Here is a tiny trained network, its code and every weight. The questions are about switching its units off for an input and a class, where a switched-off unit gives its printed mean instead of its output.

import numpy as np


def w(rows, s, z=0):
    codes = np.array(rows[::2]) - 128.0
    scale = np.full(codes.shape[1], s)
    scale[-1] = z or s
    return codes * scale


def norm(h):
    return h / np.sqrt((h * h).mean(-1, keepdims=True) + 1e-5)


def f(y):
    return y / 2 * (1 + np.tanh(0.7978845608 * (y + 0.044715 * y**3)))


def log_softmax(a):
    a = a - a.max(-1, keepdims=True)
    return a - np.log(np.exp(a).sum(-1, keepdims=True))


def net(x, mask):
    res = np.array(x, float).reshape(1, 4) / 4 @ E
    u = 0
    for l in range(2):
        y = f(norm(res) @ A[l][:, :-1].T + A[l][:, -1])
        res = res + np.where(mask[u : u + 6], y, B[l][:, -1]) @ B[l][:, :-1]
        u += 6
    return log_softmax(norm(res)[-1] @ U[:, :-1].T + U[:, -1])


A, B = {}, {}
E = w([
[55,233,222,142],'x0',
[95,80,167,203],'x1',
[128,127,125,126],'x2',
[105,84,182,6],'x3',
],0.002)
A[0] = w([
[122,159,114,202,220],'0.n1',
[143,187,62,3,252],'0.n2',
[171,108,82,151,119],'0.n3',
[62,65,27,107,155],'0.n4',
[100,94,168,40,83],'0.n5',
[51,18,175,193,124],'0.n6',
],0.0046,0.0017)
B[0] = w([
[157,138,134,51,184],'0.n1',
[206,107,200,195,253],'0.n2',
[84,127,162,96,144],'0.n3',
[120,190,156,99,159],'0.n4',
[74,80,131,121,166],'0.n5',
[254,150,172,147,175],'0.n6',
],0.0053,0.0027)
A[1] = w([
[105,187,47,255,158],'1.n1',
[108,63,185,189,88],'1.n2',
[183,3,39,96,193],'1.n3',
[128,211,209,145,173],'1.n4',
[36,151,145,126,148],'1.n5',
[166,228,61,146,250],'1.n6',
],0.0055,0.0013)
B[1] = w([
[92,91,179,2,169],'1.n1',
[171,135,128,68,167],'1.n2',
[63,224,110,170,220],'1.n3',
[123,135,35,182,252],'1.n4',
[130,199,110,118,121],'1.n5',
[145,102,187,146,221],'1.n6',
],0.006,0.0029)
U = w([
[82,241,57,184,198],'0',
[143,79,216,46,185],'1',
[206,134,132,174,233],'2',
[245,113,127,192,148],'3',
[165,71,65,136,40],'4',
[101,41,2,93,3],'5',
[86,49,2,92,13],'6',
],0.0084,0.0042)

Each question gives the input, the list of numbers given to net, and the class t.
The units are the neurons (one row each of A and B). Each row of codes is followed by its name. A weight is (code - 128) times the scale printed after its matrix; where a second scale follows, it is the last column's (A, B and U).
mask holds one flag per neuron, layer by layer. A switched-off neuron (its flag False) gives its mean, the last column of its row in B, instead of its output. The means were averaged over made-up inputs and are rounded, as every weight is.
A unit's drop is (log p(t) with every unit on - log p(t) with that unit switched off) / (log p(t) with every unit on - log p(t) with every unit switched off).
The circuit of an input: a set's keep is (log p(t) with only the set's units on - log p(t) with every unit switched off) / (log p(t) with every unit on - log p(t) with every unit switched off). Starting from all 12 units, units are removed one at a time, each time the one whose removal leaves the highest keep (on an exact tie, the one counted first), for as long as the keep stays at least 0.8.
circuit, biggest first: the units of the circuit, biggest drop first
most important unit: the unit with the biggest drop
top k neurons: the k neurons with the biggest drops, biggest first
k most important neurons of layer l: the k neurons of layer l with the biggest drops, biggest first
drop when u is switched off: that unit's drop, to one decimal
input [5,4,0,-8], class 1: circuit, biggest first => [1.n1 1.n3]
input [5,7,-4,6], class 3: top 4 neurons => [0.n6 1.n1 1.n3 1.n4]
input [6,6,1,5], class 0: circuit, biggest first => [0.n2 1.n4]
input [3,-1,0,2], class 4: most important unit => 1.n3
input [5,2,2,5], class 0: 2 most important neurons of layer 1 => [1.n5 1.n1]
input [-1,0,-3,-4], class 1: 3 most important neurons of layer 1 => [1.n4 1.n6 1.n3]
input [-7,-3,5,-8], class 1: circuit, biggest first => [1.n4 1.n1]
input [5,-3,-3,-6], class 1: circuit, biggest first => [1.n1 1.n3]
input [-3,8,1,-8], class 1: circuit, biggest first => [1.n1 1.n4]
input [-6,3,-3,-5], class 0: 2 most important neurons of layer 0 => [0.n2 0.n1]
input [-4,1,-1,-4], class 0: top 4 neurons => [1.n3 0.n2 0.n1 0.n3]
input [5,4,1,-8], class 1: 2 most important neurons of layer 0 => [0.n2 0.n4]
input [-7,5,-4,-4], class 0: circuit, biggest first => [1.n3 0.n2]
input [-8,-6,1,5], class 0: top 2 neurons => [1.n3 0.n6]
input [7,-4,3,4], class 0: top 3 neurons => [0.n6 1.n4 1.n6]
input [0,1,-1,-8], class 1: circuit, biggest first => [1.n1]
input [-5,-3,-4,5], class 0: top 4 neurons => [1.n3 0.n6 1.n1 1.n6]
input [3,-7,-6,4], class 3: top 3 neurons => [0.n2 1.n1 1.n3]
input [-8,3,-8,1], class 0: top 2 neurons => [1.n3 0.n2]
input [-1,-2,2,-5], class 1: 2 most important neurons of layer 0 => [0.n6 0.n2]
input [2,-7,-6,1], class 3: most important neuron of layer 0 => [0.n2]
input [1,-7,-5,4], class 3: top 2 neurons => [0.n2 1.n1]
input [-6,6,-6,-1], class 0: 2 most important neurons of layer 1 => [1.n3 1.n6]
input [5,-8,6,1], class 3: top 2 neurons => [0.n2 1.n3]
input [-8,2,-1,5], class 0: drop when 1.n3 is switched off => 1.1
